Below is a small trained network, with its code and all its weights. Each question gives an input and a class and asks what happens when units are switched off, that is, made to give their printed mean instead of their output.

import numpy as np


def w(rows, s, z=0):
    codes = np.array(rows[::2]) - 128.0
    scale = np.full(codes.shape[1], s)
    scale[-1] = z or s
    return codes * scale


def f(y):
    return np.maximum(y, 0)


def log_softmax(a):
    a = a - a.max(-1, keepdims=True)
    return a - np.log(np.exp(a).sum(-1, keepdims=True))


def net(x, mask):
    res = np.array(x, float).reshape(1, 4) / 4 @ E
    y = f(res @ A[0][:, :-1].T + A[0][:, -1])
    res = res + np.where(mask, y, B[0][:, -1]) @ B[0][:, :-1]
    return log_softmax(res[-1] @ U[:, :-1].T + U[:, -1])


A, B = {}, {}
E = w([
[18,171,253,129,63,158,12],'x0',
[68,238,207,213,222,84,249],'x1',
[7,177,14,58,123,22,137],'x2',
[57,97,126,43,203,238,171],'x3',
],0.0084)
A[0] = w([
[231,72,208,157,145,171,161,135],'neuron 1',
[105,72,140,95,91,139,51,180],'neuron 2',
[91,91,86,93,137,107,140,70],'neuron 3',
[203,108,81,121,141,91,207,67],'neuron 4',
[170,82,82,98,180,120,202,101],'neuron 5',
[126,126,128,165,174,99,191,122],'neuron 6',
[173,47,123,62,101,127,109,142],'neuron 7',
[127,83,80,141,110,158,113,3],'neuron 8',
[199,163,124,202,59,9,108,155],'neuron 9',
[144,230,154,160,235,132,193,59],'neuron 10',
[183,113,134,83,62,170,150,55],'neuron 11',
[57,134,244,129,73,101,195,116],'neuron 12',
[200,126,199,213,104,235,137,58],'neuron 13',
[140,87,54,81,147,107,70,70],'neuron 14',
[75,119,141,8,186,243,193,179],'neuron 15',
[61,170,81,71,118,18,132,143],'neuron 16',
],0.012,0.0026)
B[0] = w([
[120,138,65,76,205,129,124,219],'neuron 1',
[128,155,203,99,101,121,166,217],'neuron 2',
[122,150,136,158,165,98,130,174],'neuron 3',
[80,158,174,57,92,221,115,210],'neuron 4',
[62,135,200,120,110,152,123,212],'neuron 5',
[147,168,150,103,108,71,147,196],'neuron 6',
[140,177,166,124,126,96,185,211],'neuron 7',
[187,89,172,136,121,109,132,164],'neuron 8',
[92,42,164,186,128,159,189,226],'neuron 9',
[191,129,132,116,100,118,186,242],'neuron 10',
[145,143,160,128,148,84,158,176],'neuron 11',
[164,144,203,69,107,153,127,209],'neuron 12',
[78,132,97,121,194,69,104,224],'neuron 13',
[169,163,137,132,151,112,152,198],'neuron 14',
[108,62,110,182,109,137,197,250],'neuron 15',
[103,150,115,125,245,89,127,245],'neuron 16',
],0.011,0.016)
U = w([
[106,145,92,116,212,75,113,109],'0',
[245,162,171,114,108,91,164,82],'1',
[102,3,143,214,128,152,163,128],'2',
[68,172,198,76,97,182,93,162],'3',
[127,125,135,123,125,115,131,254],'4',
[143,114,76,117,93,147,72,105],'5',
[129,94,123,157,87,141,70,94],'6',
[136,152,86,139,83,133,58,103],'7',
],0.013,0.0082)

Each question gives the input, the list of numbers given to net, and the class t.
The units are the neurons (one row each of A and B). Each row of codes is followed by its name. A weight is (code - 128) times the scale printed after its matrix; where a second scale follows, it is the last column's (A, B and U).
mask holds one flag per neuron, in row order. A switched-off neuron (its flag False) gives its mean, the last column of its row in B, instead of its output. The means were averaged over made-up inputs and are rounded, as every weight is.
A unit's drop is (log p(t) with every unit on - log p(t) with that unit switched off) / (log p(t) with every unit on - log p(t) with every unit switched off).
The circuit of an input: a set's keep is (log p(t) with only the set's units on - log p(t) with every unit switched off) / (log p(t) with every unit on - log p(t) with every unit switched off). Starting from the 12 units with the biggest drops (on a tie, the unit counted first), units are removed one at a time, each time the one whose removal leaves the highest keep (on an exact tie, the one counted first), for as long as the keep stays at least 0.8.
units of the circuit, in order: the units of the circuit, biggest drop first
top k neurons: the k neurons with the biggest drops, biggest first
drop when u is switched off: that unit's drop, to one decimal
input [3,5,-5,-2], class 0: units of the circuit, in order => (neuron 13)
input [6,7,6,1], class 1: top 2 neurons => (neuron 12; neuron 10)
input [-5,-2,-1,6], class 2: top 3 neurons => (neuron 15; neuron 12; neuron 2)
input [1,-6,-6,-5], class 0: top 3 neurons => (neuron 13; neuron 1; neuron 10)
input [3,7,-3,7], class 1: top 3 neurons => (neuron 12; neuron 10; neuron 9)
input [0,0,4,5], class 2: top 3 neurons => (neuron 15; neuron 1; neuron 13)
input [0,7,3,7], class 1: top 3 neurons => (neuron 10; neuron 9; neuron 6)
input [5,6,5,-3], class 1: top 2 neurons => (neuron 12; neuron 13)
input [-8,3,3,-5], class 3: top 2 neurons => (neuron 4; neuron 15)
input [6,-7,8,7], class 0: top 2 neurons => (neuron 16; neuron 9)
input [-4,-3,-4,5], class 2: top 2 neurons => (neuron 15; neuron 16)
input [-6,7,-8,-2], class 0: top 2 neurons => (neuron 13; neuron 1)
input [-8,-3,7,6], class 3: top 3 neurons => (neuron 4; neuron 5; neuron 13)
input [-8,3,-2,0], class 3: units of the circuit, in order => (neuron 4)
input [-7,5,-8,1], class 0: top 2 neurons => (neuron 1; neuron 13)
input [-8,-7,7,4], class 3: drop when neuron 5 is switched off => 1.3
input [-2,3,-6,-7], class 2: drop when neuron 9 is switched off => 2.3
input [4,-2,7,2], class 0: drop when neuron 16 is switched off => 0.2
